Here is a tiny trained network, its code and every weight. The questions are about switching its units off for an input and a class, where a switched-off unit gives its printed mean instead of its output.

import numpy as np


def w(rows, s, z=0):
    codes = np.array(rows[::2]) - 128.0
    scale = np.full(codes.shape[1], s)
    scale[-1] = z or s
    return codes * scale


def norm(h):
    return h / np.sqrt((h * h).mean(-1, keepdims=True) + 1e-5)


def f(y):
    return np.maximum(y, 0)


def log_softmax(a):
    a = a - a.max(-1, keepdims=True)
    return a - np.log(np.exp(a).sum(-1, keepdims=True))


def net(x, mask):
    res = np.array(x, float).reshape(1, 3) / 4 @ E
    u = 0
    for l in range(2):
        y = f(norm(res) @ A[l][:, :-1].T + A[l][:, -1])
        res = res + np.where(mask[u : u + 7], y, B[l][:, -1]) @ B[l][:, :-1]
        u += 7
    return log_softmax(norm(res)[-1] @ U[:, :-1].T + U[:, -1])


A, B = {}, {}
E = w([
[101,206,160,92,55,204,102,74,85,124,146,161],'x0',
[127,199,254,32,108,176,152,196,213,184,142,115],'x1',
[156,120,130,142,75,127,159,134,121,132,131,73],'x2',
],0.0081)
A[0] = w([
[87,142,110,122,222,136,92,123,108,115,138,254,4],'0.n1',
[142,133,104,163,25,114,167,127,82,111,135,25,41],'0.n2',
[118,144,154,108,101,144,128,150,139,141,140,139,155],'0.n3',
[142,108,103,160,184,110,135,129,121,134,127,100,91],'0.n4',
[136,112,89,151,155,100,131,97,128,94,114,116,79],'0.n5',
[120,141,114,154,114,136,111,118,22,128,132,158,80],'0.n6',
[113,131,111,141,79,161,108,117,60,125,134,176,79],'0.n7',
],0.015,0.0037)
B[0] = w([
[229,53,198,105,123,143,109,121,142,208,52,74,230],'0.n1',
[205,59,191,92,150,137,89,119,128,202,56,120,253],'0.n2',
[122,124,70,134,134,166,128,84,111,108,127,136,203],'0.n3',
[101,196,132,79,119,97,137,85,85,73,119,138,219],'0.n4',
[100,118,127,189,111,120,131,202,133,164,190,151,238],'0.n5',
[67,86,45,157,102,139,149,214,118,121,204,195,254],'0.n6',
[110,250,153,97,140,103,139,37,114,56,110,88,239],'0.n7',
],0.013,0.011)
A[1] = w([
[139,113,109,150,225,2,160,142,162,93,107,87,20],'1.n1',
[94,186,214,40,89,127,140,206,132,159,164,168,255],'1.n2',
[157,73,29,175,220,79,122,45,107,77,71,114,184],'1.n3',
[130,134,62,107,155,160,171,103,145,110,134,103,180],'1.n4',
[108,144,90,209,187,134,130,97,144,122,121,143,13],'1.n5',
[108,165,166,62,124,209,144,167,205,152,154,141,95],'1.n6',
[107,172,159,131,145,66,144,151,143,105,139,121,56],'1.n7',
],0.019,0.0022)
B[1] = w([
[119,169,109,90,79,204,99,44,50,118,124,166,217],'1.n1',
[122,149,138,148,188,131,150,134,244,101,125,76,235],'1.n2',
[116,130,145,132,185,122,159,185,250,113,132,101,193],'1.n3',
[102,155,126,145,135,114,158,157,198,88,154,90,193],'1.n4',
[145,139,156,139,130,84,128,121,113,172,148,94,145],'1.n5',
[126,79,99,154,99,81,108,151,27,150,141,183,254],'1.n6',
[131,146,131,118,103,129,151,126,158,96,127,84,169],'1.n7',
],0.011)
U = w([
[72,92,43,199,116,74,140,194,75,114,214,190,78],'0',
[211,59,186,86,124,148,89,104,90,202,60,129,108],'1',
[79,255,115,72,102,183,134,26,107,32,139,130,52],'2',
[144,129,177,132,166,116,153,157,249,122,121,59,251],'3',
],0.0085,0.003)

Each question gives the input, the list of numbers given to net, and the class t.
The units are the neurons (one row each of A and B). Each row of codes is followed by its name. A weight is (code - 128) times the scale printed after its matrix; where a second scale follows, it is the last column's (A, B and U).
mask holds one flag per neuron, layer by layer. A switched-off neuron (its flag False) gives its mean, the last column of its row in B, instead of its output. The means were averaged over made-up inputs and are rounded, as every weight is.
A unit's drop is (log p(t) with every unit on - log p(t) with that unit switched off) / (log p(t) with every unit on - log p(t) with every unit switched off).
unit that matters most: the unit with the biggest drop
top k neurons: the k neurons with the biggest drops, biggest first
k most important neurons of layer l: the k neurons of layer l with the biggest drops, biggest first
drop of u: that unit's drop, to one decimal
input [-4,1,8], class 1: unit that matters most -> 0.n2
input [8,-8,0], class 0: top 2 neurons -> (0.n6 0.n4)
input [-2,5,-4], class 0: top 4 neurons -> (0.n2 1.n6 0.n7 0.n1)
input [4,7,2], class 0: top 2 neurons -> (1.n6 0.n7)
input [-5,-4,7], class 1: top 4 neurons -> (0.n2 0.n7 0.n6 0.n5)
input [-6,-5,-3], class 2: top 4 neurons -> (0.n4 1.n1 0.n6 0.n2)
input [1,4,-3], class 0: top 2 neurons -> (0.n2 0.n7)
input [8,-8,6], class 0: 2 most important neurons of layer 0 -> (0.n6 0.n4)
input [-1,6,-2], class 0: top 2 neurons -> (1.n6 0.n7)
input [-8,4,-5], class 2: top 2 neurons -> (1.n1 0.n2)
input [-7,-2,5], class 2: top 3 neurons -> (1.n1 0.n4 0.n1)
input [-3,8,-5], class 0: top 3 neurons -> (1.n6 0.n7 0.n2)
input [-5,7,-2], class 0: top 3 neurons -> (1.n6 0.n7 0.n2)
input [-7,-3,5], class 2: top 2 neurons -> (1.n1 0.n4)
input [2,-2,-2], class 3: unit that matters most -> 0.n3
input [-6,-3,3], class 2: top 3 neurons -> (1.n1 0.n4 0.n6)
input [-1,5,1], class 0: 3 most important neurons of layer 0 -> (0.n7 0.n2 0.n1)
input [3,7,3], class 0: top 2 neurons -> (1.n6 0.n7)
input [-8,-5,-6], class 2: 2 most important neurons of layer 0 -> (0.n4 0.n2)
input [0,8,-1], class 0: unit that matters most -> 1.n6
input [-1,-2,1], class 3: 2 most important neurons of layer 1 -> (1.n2 1.n6)
input [-3,-1,-4], class 1: 2 most important neurons of layer 0 -> (0.n1 0.n6)
input [-7,3,-6], class 2: 2 most important neurons of layer 0 -> (0.n2 0.n4)
input [2,8,0], class 0: drop of 1.n5 -> 0.0
input [-8,4,-1], class 2: drop of 1.n1 -> 0.4
input [-1,-3,-5], class 1: drop of 0.n1 -> 3.3
input [3,2,-8], class 1: unit that matters most -> 0.n1
